Each row was made from one path, in order. Every step used is in the known rows, and no mark comes twice. Write each row's path.
Known rows
vonas, tefu, zotur, kenag, rozilet: [-134  -97   90   47 -336  -50 -326   13 -149   38   -8  -10   41 -159
  -37  -18  279   16 -197  -74  -87  114 -209  -51   10  187 -277  -53
   63    0   99  401 -152  -89   82 -104  142   59  265  122   30  236
  136  -62 -266  129   -8   40 -336 -288   26  -36  328  132  -86 -139
   11 -142 -110  -89  209]
lese, dape, gevog, rozilet, mezu, kenag, duri, vonas: [-184  -95  186   19 -113 -197  166   82  220  -97  120 -294 -158  -64
 -103  187   92   38   97   23    7   90   25   28   65  -46  196   57
  -27 -170 -312  -44  203  -51  -68  -49  -87 -378 -221 -185   52  -47
 -213 -121    1   -8  -92 -311  260   -6  133 -229  -97 -104  -62  -26
  -58  -65    3  215 -116]
kenag, rozilet, dape, lese, tizul, bupad: [ 155   -3  -25   99   15   50 -124  -36   91  -46  -81   89 -211   11
   75  -73  -72 -216    8   37  217    6  273 -120   25   81 -164   39
  271  195  319   96  -87  106  110  245  163 -119 -118    8 -258   39
 -129  162  366 -165   85   24  -80  141  -70   53 -361   48 -123 -150
 -285 -106 -212  -54 -151]
tizul, lese, dape, mezu, kenag, rozilet, gevog: [   0   -2  -27 -121   -7 -104  322   44    2 -149   13  -58  -67   -2
 -234  -35  -20  -61   19 -115  -83  -20   16 -190 -123  188  221  -68
  179  181    6  -13   19  205   42   63  -39  -33   79   26  -41   35
  -85   -6   64  -94   68  -76  227  -35  -10 -189 -213 -267   42  -95
   -2   12  -71  -63 -261]
gevog, rozilet, mezu, kenag, vebupe, duri, zotur: [-136 -246   70   37 -123 -215 -235  129 -295   13  -80  180   24   18
  -55   49  -46  100 -156  253  180  143   69   78    4 -161  110   54
  -58 -113   -9  289 -163   -3   32  -46  110  -99 -418  -62   99 -106
  -19  -11   22  120   78  -72  257  112 -114   93  -79  -72  -21  -42
   -4 -140  148  284   99]
gevog, rozilet, mezu, kenag, duri, vonas, zotur: [-106 -178   49   53 -265 -132 -177  271  -49 -118   96  173  122   86
  -80   29  140  112   16  300  154   92   33  132  -61  -97   18   15
 -156 -214 -111  240  -51  -39  134 -228   -9  -88 -202    5  182   41
 -104  -55  -75  -75  -58  -87   63   70  -77   93  -17   -6  -63   89
  -33 -123  139  264  128]
tefu, duri, vebupe, mezu, kenag, rozilet: [-236  121  156 -161  -85 -246 -200 -213 -105   76 -119 -196  -69 -209
  238   47  -13 -297  -37  -31 -163   60    0  -22 -112  -48   71 -139
  -40  -42 -180  289 -138 -223  -13   81 -120  -11   30  -46  -46  -20
  238 -176  -71   68 -141  -86    5  149   -3  107  311  283 -174   29
   59   95   93   34 -152]
duri, zotur, tefu, tizul, bupad, lese, dape, mezu: [  24  -44    3   97   17  230  -11  -26 -183   20 -120   34  284   15
 -189 -273 -137 -101   37 -180 -158  -51   83 -265   14  204   14  239
  -47  -63 -105 -254  -52   55  -67   -1  -28  -91  144 -192   -5  -31
  321   27  -29   71  224  219 -180 -247  -46   87    4  -77  152  127
  149  185   -1 -235   18]
kenag, duri, zotur, tizul: [  73 -244   86  254 -125  245 -277  -61 -124  136   54   88  387 -102
   75   98 -101  141 -173  -24  190  162  134  -82 -108 -112  -69  100
  -91 -225   -1 -196 -109   94  -77 -276    0   61  -44  214   28 -123
   58  184 -255   61  100  232 -182   65 -164  138   15  -66  205  123
  -66  -69   -4    0  145]
tefu, duri, zotur, tizul, lese, dape, mezu, rozilet, kenag, vebupe: [-205  184   44  -67   63  -17 -187 -208 -155    4  -26   66  345   58
   -6  177 -119 -131  -36  -41   75   56   15  -75 -103  -56  128  -53
  219  180 -111 -180   28  277  -94   68  -25  -77  195   13  -51 -124
  294   12 -155  155  -72   18  139  163  -80  104  -44   25  297  -40
   33  134  148 -134   20]
rozilet, dape, lese, tizul, vonas: [ 183   68  -83   35   30  261  143  -99  230   93   55 -169 -334   26
   82  132  -86 -151  -16 -101   25 -190   95 -108   -2  -90   67  225
  -27  287  312 -212  -17   19 -135  161  -86   72  -85   68  -88  -99
 -108   61  149  -94 -101  -18  -88    4    1   -8 -291   -7  157   25
 -273  135 -322   43   77]
mezu, rozilet, kenag, duri, vebupe: [ -98   43  -11 -107 -207 -167   28  -71   -3    2   -8   72   83  133
  203  128  -16  192 -119  160  190 -103  159  182 -234  117  -66 -181
  185  -63   66  191  -73  125 -245   35  -38   33 -142  -25 -100   62
   52   20  -12  138  -92 -162  -92   60    4   37   70  184   73  -38
  -66 -198   19   16  -85]
bupad, tizul, lese, dape, mezu, gevog, rozilet, kenag, vebupe, duri: [ -90  145    2    5  324  -63  197 -134 -121  -67 -122   -4  -99   36
  -82  129   -1  273   60   89  106  -49   -8  318   48  -63  175   54
  150  252  -20 -167 -101  145   29  115   25 -119 -177   35  -94 -207
  -51  -44  171   50  237   34  307   -4   -1 -229 -255 -169  -49  -91
  183 -293  151  -11 -190]
duri, vonas, zotur, tefu, tizul, bupad, lese: [  91   -6 -117   21 -164  164  -58  157   73  -94  127 -125  305  -68
  -47 -372  -60 -140  214   68 -186 -123   47   43   73   31 -154  148
 -163 -112 -243 -155 -241  -86   97 -213  -63    8  333   -6   21   48
  186 -126 -140   59  -77  270 -390 -242  -36  194  197   17 -165  429
  -13   -7  -17  -80  -56]
bupad, lese, tizul, vonas, tefu, kenag, duri, zotur, mezu: [  74   60  -71  220  215  512  -56 -198  101  259  120  251  115   81
   35  -28  -43  204   23   57 -101  -63  -26  142  233  -61 -127  161
 -298  -91  357 -278  230 -166   30 -128   18  161  222 -171   52   63
   20  129  -79   93   64  134  -99   16  -29   67  -55  206  273   16
  171  -49   46 -125  248]
tefu, tizul, bupad, lese, dape: [-157   -6  -38  281   89  317  -12  -69 -102 -111   98   -4    6  -58
  167   32 -199  -67   19 -125   19  -45   -6  -59  -51   74   48  298
   83    6  -13 -117  131 -125   92   39   31 -145  -32 -279  -17  -31
  240   79  157   21  149   91 -166  -90   10 -125 -180   84 -114    9
   51 -198  -52  -58 -107]
gevog, rozilet, dape, lese, tizul, vonas, bupad: [  90  -41  -81  201   18  102   96    2  119   20  -13   71 -250  217
  -13   45   58  -77  -20   -6   64  -89  136   30  -35   74  -67  226
   32   87  240   65   -2  -42  106   82  -80  -37 -268   44  -47   -3
  -49  -13  186 -204  -31    4   11  -34  -19   55 -160   72   87 -113
  -98  -62 -154  192   39]
mezu, kenag, duri, zotur, vonas: [   0 -233   35   31 -100 -112   59  105 -146   -2 -107  -82  235   13
  -42 -102 -104  216 -196   37    4  -46  158  -15    0  -60   36  -17
 -192 -299   62 -126   24   67 -134 -180 -121  101  -27  327   53   53
 -117   15 -116  -60   17   29 -182  -84 -243  -64   66    4  272   94
  -80    6   85   -6   30]
mezu, gevog, rozilet, dape, lese, tizul, vonas, zotur: [  14   64 -104   -8  111  255  179  140   71  -29  -30   95 -142  184
   50 -266  -54   63   58   21   55   35   40  186 -139  221 -131  -77
 -110  120  215 -134   68  201   33   -7  128   -4 -140  136   88   -4
 -158  120   38 -105  -36  -42  -78   40   32  -12 -185  -55  -31 -162
   27  107 -122  100  125]
dape, mezu, gevog, rozilet, kenag, vebupe, duri: [ -56  -37   64 -149   86 -356  -14   -5 -265  -91 -186 -102  -10  -53
   32   33   16  113  -65  -75   17  112  -80  178  -79  135  190 -137
   99   49  135   11 -122   35 -101  151  225   28 -167  -49  -19  -47
   -5 -136  194   66  133  -99   90  201  100  -43    6 -265 -138 -240
   -7  181   19  -35  -47]
tizul, vonas, duri, kenag, vebupe: [ 220   10 -167   46   83 -152    0   93   -2  152 -148  -34   46 -354
   52 -179  -36  160 -209  -82  147   75  -14  -31   26 -237    4   64
  -97 -208  167  -45 -280 -228  -71  -24  -76  374   42  323  -77    7
 -166  -40 -234  220 -169  129 -157 -181 -211  117  168  -50 -159  223
 -131  -66  -25   40   43]
tizul, lese, dape, mezu: [   8   72   24  -15  -58  -24  325 -104  -26  -55  134 -260  -64  -90
 -185   71   54 -151  -84 -273 -231  -68  -17 -211  -96  136  288  150
   60  225    2  -70  -86   59   40  -56 -119   19   98   -2   27    3
   57  -86   23   33   37   17  287  -99  -65 -174 -133 -285   73   23
  -36   50  -95  -83 -140]
vonas, duri, kenag, rozilet, dape, lese, tizul, bupad: [ 300  139 -104   27  -24   81   -4   -2  221   45 -229  113  -83  -21
  213 -215   70  -40 -118   29  201    2   88 -303  147  -36 -213   -2
   26 -173  107  -10 -165   27  246  308    8  131  137  262 -256   37
 -344   37   65 -119  -63   54 -270   78  -63  125  -44  -13 -118  120
 -255 -103 -176  -98   -8]
tizul, bupad, lese, dape, gevog, rozilet, mezu, kenag: [ -23   33   41   -3  168  -30  140  157  -77 -167  131  -84 -163  268
  -73 -133 -219   55   44  -11  -96   18  -71  -29  -26  -33  194  120
   99  -37   19  -19  138   70  -39   35  -14 -365 -185 -326  -26  125
    4   82  295   99   97 -133   88   60 -233 -152 -153 -140 -146  -87
  124  -61  -25 -105 -216]
zotur, tefu, tizul, bupad, lese, dape, mezu, rozilet, kenag: [ -20  175 -130  -88   29   87   34   27 -120 -247 -247   64    2  168
 -149 -134  -53  -26  138 -121  -45 -185   72 -128  -42  299   24  114
  230  100   -7  -62  187   74 -261  161  -56 -129  140 -391 -161   61
  259  163  154  -24  154   -6 -289 -271  129 -114  -91   59   30 -102
  119  108   87 -319 -235]
zotur, mezu, gevog, rozilet: [-159  -63  -40 -110  -59   57 -134  -96 -152 -132  -81   64  -62  192
  126 -165   40   95 -106 -131   -6  -74 -203   72 -179  176  -63  -53
 -357  -28  102   95   12   24 -132 -171   78 -177 -115 -178   33  307
 -146  200  -34  -70  -66   77  -63  200  -79  102   87 -150  -48 -103
  -58   79  144  -44   23]
vebupe, mezu, gevog, rozilet, kenag, duri: [ -36  -60   59  -44  117  -11 -122   72  -58 -185   62  118   35   19
   92  -75  -21  125  152  -26   15  268 -284   99  -78   -9   60 -317
   13   -1  -75   18  223  -76  -57 -105  132  -38 -207 -149  236   63
  -11  127    3  -72   13 -185  101  251   11  -60   54  -95 -160 -191
  109  104  143   29   31]
vebupe, mezu, gevog, rozilet, kenag, duri, zotur, vonas, tefu, tizul: [  75  -59  -18   33  198  107 -117   94  -24  -99   61  355  220  -68
 -100 -154   72  136  189   18   63  202 -338  106  106   14 -179 -336
 -100  -18 -200  -22  435 -154   80 -104  161   44   35 -141  288    5
  181  132  -89  -80  -46  -87    1    2  155   24  119  120  -15 -171
  203  174  213  -20  199]
gevog, rozilet, dape, lese, tizul, vonas, tefu, kenag, duri: [  70   41  -16  263  -23  207  -11   34  176  150    9  135 -166  112
  -54  212  191  -10  -34   45  167  -39  116   -8   -5   33 -110  250
   21  -66  265  176  300  -60   90   98   25  111 -193   49    0   64
 -117  147  105 -138  -32 -171  -68 -111  149 -114 -191  158  266 -173
   17 -192 -101  161  213]
tizul, bupad, lese, dape, mezu, rozilet, kenag, duri, vonas, tefu: [ 198  182   52    0   68  -47  201   76  136  -34  246  -86   63  143
  -42 -122  -43   43  206  -50  -17 -120  -41  145   31   67   76   28
  277 -148  -44  -95   72  106   29   14    4  -72  181 -246  -32  138
  218  -48  203   83    1  -72  -46   62  -76  -15   59   46   19  133
  100  -22 -105 -237 -207]
kenag, rozilet, dape, lese, tizul, vonas, duri, zotur: [ 197   26 -116  159   49  142  -84  -34  175  125  -83  260  -65 -106
   17 -135   32 -124   31   60  276  -21  227  -79   63  -66 -215   -5
   58   60  246  -82  -92   47  221  193  161  112   15  196 -222 -135
 -155   29  126 -109  -32   70   47   63  -96  117 -285   98   57  -24
 -268  -57 -228   69   -7]
tefu, vonas, duri, kenag: [ -68  -49  -69  -41 -198  -74 -156   41  189   60  -91 -192  134 -225
  347 -146   37   59   20 -137  -44  -67 -250  -26   20 -272   41  -30
 -292 -325 -133  -55  -58 -281   64  104 -155  216  153  348  -44   74
 -112 -224 -322  121  -99 -141 -186  -33 -155  -17  387  -53 -119  144
 -138    4  -31    7   83]
gevog, rozilet, dape, mezu, kenag, vebupe: [-200  -98   39  -35 -153 -372 -125   31 -234  -95 -114  -32 -188  134
   24  198   45 -142 -112  -33   81  -20   63  -42    2  -27  174  138
  223   43  194  227 -105  189  -67  175   60  -34 -382  117  -17   16
 -177   34  267 -100  169    6   87   -3  -10  -52  -99  -21   51 -118
  -38  -86   39  177  106]
gevog, rozilet, dape, lese, tizul, vonas, tefu: [ 111   53  -67  138  -76  176   33    9  116  101    5   98 -281  101
  -75   92  179  -34  -50  -34   82  -96   36  -25   -6   88  -88  213
    8  126  265  129   45  -13   46  104  -34   51 -226   65  -44   -5
  -62  109  111  -70 -128 -100  -75 -129  107    5 -147   85  131 -118
  -78 -123 -187  173  174]
mezu, gevog, rozilet, dape: [-121  -84   -4  -80 -106   28  -21   56  -60  -77   -9  -37 -120  161
  197 -245  -73    0    1  -55  131   23 -104  135 -226   91    5  -33
  -91   -8   67   85   12  253  -51    0  154 -137 -342   93   42   52
 -120  188   34   10   85  -69  -79   63  -61  -96  -48 -131  -62 -201
   87  -39  -66  115   83]
vebupe, mezu, rozilet, kenag, duri, vonas, tefu, tizul: [ -32   18    2  -49  -58  -10  -71   15  164  -43  231  218  140  -91
   95  182   86   27  229   96    0  -30 -193   91  107  -45  -84 -255
  173   37 -253   93  248 -229   33  -48   21   81  107 -262  153   -5
  227  -35 -100  -19 -183 -188  -23   78  329    2  162  259 -126   -2
   47   11  111   25  117]
bupad, tizul, vonas, duri, zotur, kenag, vebupe, mezu, gevog, rozilet: [ -87  115 -103  159  451  -20  -64  -25 -157   41 -257  286  112    4
   62 -186 -100  386   22   87  157   25 -154  271    2 -311  -66  -34
 -118  -51   64 -188 -185 -230  -17  -44    1   58  -72  226  -49 -187
 -109  -33 -292   46   84  299   12  -67 -170  -10   65   39 -207   79
  196 -193  183   17   46]
gevog, rozilet, mezu, kenag, vebupe, duri, vonas: [-132 -177   86  -29 -168 -315 -197  129 -136  -62  -22   21  -77  -48
   -9   67  -15   23  -30  285  189   66   51  163   50 -219  137   61
  -87  -97  -82  340 -189 -144   38  -41   44 -119 -373 -120   58  -86
  -67  -74   38   74  -33 -104  194  109  -24   73  -29  -68 -126   65
  -78 -176  129  333  -27]
tefu, duri, vebupe, mezu: [-169  135  124 -101 -123  -93 -207 -281  -51  161  -13 -319  -45 -252
  267  117   -6 -345  -40 -163 -243   11 -151  -47 -174 -107  167   -4
 -146   -3 -256  196 -197 -311  -65    2 -169   -6   56  -46   10  -98
  375 -224 -175  172 -216  -14   24  132    5  141  389  213 -156  132
   46  192   20   30  -77]
tefu, kenag, vebupe, duri, zotur, mezu, gevog, rozilet, dape, lese: [-152 -109   69   50  116    4 -116 -142  -57  164  -55 -121   16   87
  129   95 -153 -117 -147  106   68   -9   80   20   27 -158  -33  136
  -75 -131   58  149  174   45   -3  118  307   23 -137 -165   17  153
 -153   35  127   64  201  -38  154  164    2  -11  -95  -65  271  -62
    3  -66   83   65  107]
kenag, rozilet, dape, mezu: [  35 -107    8  -37 -154 -257 -254  -79  -90  -39  -47   58 -168 -119
   32   40   79 -222   11  -66  132   -8  114  -80   -8  -23  -12   33
  230  118  194  165 -121  113   53  178  210  -26 -140   34 -192  -22
  -72   23  282  -76  223   26   42   78  -76    9 -182   -6 -150 -185
 -190  -22 -119  -19  -48]
gevog, rozilet, dape, mezu, kenag, vebupe, duri, zotur, tefu, vonas: [ -86 -116   17  -94 -121 -339 -219  141 -238   23 -237  -20  -72   52
  -67   -3   -2 -177  106  -46   37  -66  134   43   85 -103  137  103
   41 -129  -28   89  -37  201  -59  212   59   68 -294  202   26 -133
   15  -37  126  -60  183  -50  161  -91  -34  -35   72  -21  182  -54
   67   81   80  167   58]
vebupe, mezu, rozilet, gevog: [ -95  -87 -112 -206  -88   76  -20   -2   49  -26   53  161  -62  109
  102  -40 -200  -21  153  -34 -218  -67 -313  -88 -160   25  106 -291
  141  140 -174  137   42 -152 -137  -86   31 -128  -86 -160   49  -73
  128   -2 -140   46  -64 -103   65  203  137  -14  154  -46 -296  -91
   20  161   11   24 -100]
vonas, zotur, kenag, duri, vebupe, mezu, rozilet, dape: [  31   67  -14  -63 -200  -29  -69  -28  -99   -9  115  -60  -76  120
  181   58   93  -37  -63   36 -161    2   70   60 -141  -26 -184 -109
   39 -136 -131   38  -84  231  -79 -174   21  226  175  159  187  -89
  -29  -49 -280  -87   47  166  -25   -1  -94   89  206  277    7  187
  -12   15  -28   -1   92]
vebupe, kenag, duri, vonas, zotur, tizul, lese, dape, gevog, rozilet: [ 166   29  -30   45  162   39   37  100  -12  -99  225 -162   71  -11
    0  275  107  176  119  137   77  298   27  -48   80  -32 -177  -96
 -135 -100 -209 -122  272  -69  -24 -320 -214  124  184  179   95  -88
  -99   88    8  -93  103  -29  -14  -28  161 -126   60 -153   21  154
   99 -250   24   10  105]
tizul, lese, dape, gevog: [   7   -5    6   -6  -21   26  336  -42   93  -33  210 -346  -68 -108
 -146   58   -9  -88 -102 -214 -222   -9  -21 -172  -71   77  213   98
   17  205  -80 -144   21   98   -4  -62 -114 -104   26   43  -37   -5
  -43  -15   -8  160  -97  -81  264 -143  -44 -284 -145 -284  -22  -73
  -16  -77 -116  -33 -147]
vebupe, mezu, gevog, rozilet, dape, lese, tizul, vonas, tefu, zotur: [  -7  109   36  -67  212  259   56  129  128   42   90  197 -211   -1
  -67 -119  -12 -135  253  -78 -151  148 -299   21  115  140  -97 -257
  -27  301   39   56  218 -169  135  -28  135   15    6 -110  296   27
  111   65   22 -133 -100  -93   65   25  239  -20   78   44 -129 -193
  186  347  -49   56  224]
zotur, tefu, vonas, duri, kenag, rozilet: [ 104  -27 -119 -166 -257 -116 -301  110  114  -28 -408 -107   94 -182
   41 -445  126  -25   89 -100  -10  -53  -25 -102   57  -29 -126  -82
 -169 -265  -82   94  -95 -149  -93   94 -111  148  218  226 -239  125
  -92   25 -255   71   26  -40 -346 -253 -127   26  352  -13 -131   36
  -58   63   94 -169 -149]

Which path is each row?
[ 246   29   77 -139    7  130 -169  -57  166  150  -51  245 -203  -65
  -21 -115   95  -40  -98  102  133   52  113 -218  314  148 -436  -26
 -102  125  265  108   -8   28   89  187   53  154   88  -51  -27  309
 -229  217  114  -81  -35  -31 -382 -112    5  303   12   99   22  -28
 -144  -15  -52 -133  286] => duri, kenag, rozilet, dape, lese, tizul, vonas, tefu, zotur, mezu
[ -55  103   36  -64  121 -193  253  -12  -65 -194   65 -117   -1   12
 -180   12   23  -40  -31 -103   41  126  -28    5  -62  174  231  -79
  247  278   88  -31   -1  255  -12   67   48  -15  -31  -55   62   86
  -64   43  161   32   71  -54  359   -5  -38 -135 -231 -263   95 -125
   56  -24   59  -48 -132] => tizul, lese, dape, mezu, gevog, rozilet, kenag, vebupe
[ -14   71  179 -257  -37 -232  176 -180   49   59   41 -224 -343  -63
  133   52  -79 -287  -75   36 -178  -37  109 -166   20  -44  -50 -142
   60  149  -49  305 -222 -101 -104  176 -115   80  -89 -197  -17   78
  -27  -92  175  -51   28  -14    8   23   52  199  154  177  -61  175
  -55   89 -105   42 -114] => duri, vebupe, mezu, kenag, rozilet, dape, lese
[ 124 -138 -145 -138 -187  -49  -60  107  -18    3   15  -57  -19 -199
   17 -136    8   49  191  124  -89 -115   29  206   47 -136  -88  -72
 -277 -289 -373  -54 -180    0  107 -141  109   44  104  119   37 -163
  -27 -261 -182  -52 -198   -5   23  137   35  116  178 -102 -139  305
 -228  -39  -70  203 -220] => vebupe, duri, vonas, zotur, mezu, kenag, rozilet, gevog
[  68   84 -110  112  154  246  155  -29  155   78 -248 -166  -14  -32
 -150  -11  -59   20 -165   50 -194    2  253 -105   93  197  -92  115
   45  214  411 -113  -73 -246 -164   15  -58  139  249  -28 -131  115
 -147  -43   -1    2  -27   75 -230 -141  137   59 -181   14   53    5
 -199  141  -51 -140  -20] => dape, lese, tizul, vonas, zotur, tefu, kenag, vebupe
[ -74   92   38   54   98   27  350   -8   77  -19   73 -121   99   29
 -132  123   71  190  105   96 -128 -202  111  176   84  -74  136  151
  -23   50 -162 -303 -158   86  157 -149 -220  -22  158  247   11 -111
 -104 -211  -47 -131  140  176   97 -129  -28 -183 -102  -66    4  256
  126 -198   94  -43  -78] => bupad, tizul, lese, dape, mezu, kenag, duri, vonas, zotur
[ -53  -58   94  -19   52 -287  -77   18  -13  -66   56  -53   17  -43
  -12  288  110  119  -50   19  -26  212  -96  -15  -29   -7   18 -160
   37  -20  -94   68  116 -150 -167  116  -18 -138 -278 -108  -22   28
  -62  -55  119  121 -167 -249   73   28  147  -71  101  -56 -180 -212
   14  -77   46   86   11] => dape, gevog, rozilet, kenag, duri, vebupe, mezu
[ -32  -10   16  223  248  169  107   34 -149  -97   -9  117  183   15
  -56  -26 -201    2   53  -70   26 -106  106  -68   85   83   39  178
  -23 -124  -29 -291  305  -83  120   40    2  -27  129 -153   37  -72
  230   26  217 -152  190  147 -146 -120  -37  -94 -142  125  157   40
   93   62   74 -162  -95] => tefu, tizul, bupad, lese, dape, mezu, kenag, duri, zotur, vonas
[  68   21   94   93   16  161  192   -5   88  192  132  -14  281  -70
 -179   80  158   88  -99 -122  -87  107 -101 -113   13   74 -102   47
   51 -153  -51   60  348  116   34 -119   69  142  377  -29  145  204
  101   99 -290   75  168  -26 -101 -180  246 -159   66  -18  263 -117
  325   89  -16 -227  287] => vonas, tefu, kenag, duri, zotur, tizul, lese, dape, mezu, gevog
[ 163  250   59   10  153  264  214 -217  277  273  -38 -204 -199 -189
   14  123   70 -117  -84 -101 -273  -71   -7  -77   37  150  -23    2
 -124  255  175  -36  -93 -464  -15   78 -217  176  263 -131  -73  -44
  197 -181  -53   43 -342  -66 -137   40  271  172  117  187  -31   55
 -104  306 -204  -76   16] => dape, lese, tizul, vonas, tefu, duri, vebupe, mezu
[-127   41   21  -85  128  -23   42   -9 -105 -223   62   44 -110   93
 -194  248 -144   18 -132   66  112  184   44 -168   61 -150   78   14
  205  368   10   34   92  217 -210  -40  -93 -227  -77 -172  -40  -30
 -169  341  -27   51   73   77  152  -82   20  -77 -300 -186   42 -122
   28 -100  153    8  -85] => zotur, tizul, lese, dape, gevog, rozilet, mezu, kenag, vebupe
[ -23   77 -151 -126 -116 -170   55    0   90   34 -179   63  -87 -181
  169  -97   68  -79   23   -6  -11   16 -212 -109  -69 -158  -17 -297
   -8 -208 -254  267 -251 -190   63  115  -46  108  156  176  -95 -111
  -82 -223 -211  -25 -149  102   42   37  115  108  320  136 -244  229
  -30   41  -82  134 -209] => vonas, duri, vebupe, mezu, kenag, rozilet, gevog
[  36  114  -11 -174  186 -177  -21  -98 -315  -19  -51  192  164  214
    0   90 -252  111  -41   41  -15  -79   80   40   12    6   69  -91
  328  149  149 -123 -128  183 -162  174  144   21   36 -205 -145 -103
  231  -29  218  174  187   81    8  208  -49  137  -25 -121   62  -71
    2  130   27 -248  -91] => dape, mezu, rozilet, kenag, vebupe, duri, zotur, tizul, bupad, lese
[  46  130 -261  -60  -69  263   68   54    9  -47   29  187  -87  338
   14  -17   24  -75  -13  -10 -193 -240   81  -22  -27  212 -221  -11
   19  134  109  -72  -31  273   17 -115   36  -64  258   19   47  162
  -55   37   60 -209 -138  207  -17  161   -5  191  -88  126  -19  109
 -223  196  -26 -123   79] => vonas, zotur, mezu, rozilet, dape, lese, tizul, bupad
[  83 -235   71  144  -91  173 -272   27  -54  134   90  175  236   94
  109  -58   14   27  -19  -26  287   38   47   90 -133  -24  -77   20
 -280 -323  -19 -149   67  298   59 -217  159   23 -166  165  151   27
  -64  240  -50 -112   32  153   68  230 -197  143    5   -9  280   51
   26   51   64   77  224] => kenag, duri, zotur, mezu, gevog, rozilet, dape
[  21 -119   90  -50  -30 -125  125  129 -230  -14 -165  -12  319  -13
 -177   86   25    3 -143  -97 -105  -95  204 -235  -49  222  175   62
  -62  -71   96 -170    4   84  -14   10 -103  249  179  137   16    5
   71  -24   26 -163  139  101 -175 -122   89 -105   -5 -133  214  -39
  116  288   71 -198  111] => dape, mezu, kenag, duri, zotur, tefu, tizul, lese
[  30  200 -173  -57  278  276  108 -118  150   61  -79  296 -204   34
  142 -204 -193  100  214  143  -67   -4  -81  128  173  -89  -39 -214
  -86   68  204 -163  -31 -205   36  129  -36  112  122  -83 -103 -218
  -93   -6    6   -1   -4  105  -13   90   47   92  -14  220 -111   68
  122  -15  -41   39 -183] => bupad, lese, tizul, vonas, duri, vebupe, mezu, kenag, rozilet, gevog
[  61 -131  103  -78   51   20   67  163   15  -52  193   50   93   35
 -190  200 -117  126  -58  143  145  131   27 -129   -4 -268  172  -26
  -77   52 -117 -139  192  200 -133 -141  -92 -142    3 -129  125  -76
  -80  173 -115   21   16  -75  187   75  -82  -67 -256 -162  136  -34
   49  194   55  -23  106] => rozilet, mezu, kenag, duri, zotur, tizul, lese, dape, gevog
[ -90  -84  140  -59 -100 -320  183   65  170   36   93 -395 -298 -243
 -158  190  152   -7   53   22  -74   95  -35  136  256 -107  162   47
  102 -106 -369   90   70  -42  -35   31   21 -283 -141 -196   22 -144
 -110 -222    4  179 -111 -296  365  -86  294 -196   17  -28 -173   -9
   -7  -76  -27  253 -106] => lese, dape, gevog, rozilet, mezu, kenag, vebupe, duri, vonas, tefu
[ 128  -54   37  117   44 -144  327   96  273 -122  311 -215  130    4
 -198   67  125   -9  101   -6   16   72   55   77   15   34   85   19
   84  -23 -237 -147  133  106  178  -72 -139 -105   34   26   42   63
  -20 -122   46  -39 -171 -123  315  -79  -36 -164  -74 -155   79   -2
   38 -160  -23   77 -182] => tizul, lese, dape, gevog, rozilet, kenag, duri, vonas, bupad
[  54  -37  -88   97  104   72 -107 -150  -43  144  -64  -26  395   39
  -62 -205  -47  -51  -27  -12 -121 -203  -87  118  -56 -169    8  117
 -298  -23 -182 -189  -77 -120  207 -153 -193  -70  269  332 -111 -120
  411 -235 -200   86 -105  238  -19  -36 -354   97  209  111  115   55
  103  115  146 -141  -31] => tefu, duri, zotur, vonas, bupad, tizul, lese
[-163   94  -14   64  350  -68   93 -123    0 -134   28   37  -69   50
 -136  261   -8  210   73  103    7   48 -129  131  163 -191  141   13
  257  379  -70 -138   16   -5  -36   91  -83 -256 -199  -54  -78  -90
 -122   18  154   82  117   11  335  -79   12 -233 -245  -83 -170 -104
  155 -372  235   -1 -110] => bupad, tizul, lese, dape, gevog, rozilet, kenag, vebupe, mezu
[-119   33  181  -64 -295  -39 -144  -17  -46  198   89  -20   -3  -91
   54  107  226  -63 -113  -38 -184   39 -189    7  -13  201 -243 -186
   51  -54 -101  446 -114 -135   45 -162   35  168  298   34  175  124
  285 -101 -324  109  -84   62 -201 -223  187   35  554  327  -26   13
  199   33  -55  -51  216] => vonas, tefu, zotur, kenag, duri, vebupe, mezu, rozilet
[ 181  -77   42   -3 -275  151  -40   35  334  138  297 -147  119   67
  123   75  124 -128  107  119   74 -253  154  165  -54  -27 -116   11
 -174 -215 -163 -153  -73  131  172 -274   32  143  210  129   18   14
  -92  -77   -6 -153 -189  120  -51  212  -41  199  106  108  165  348
 -242   69  -69   63   19] => kenag, duri, vonas, zotur, mezu, rozilet, dape, lese
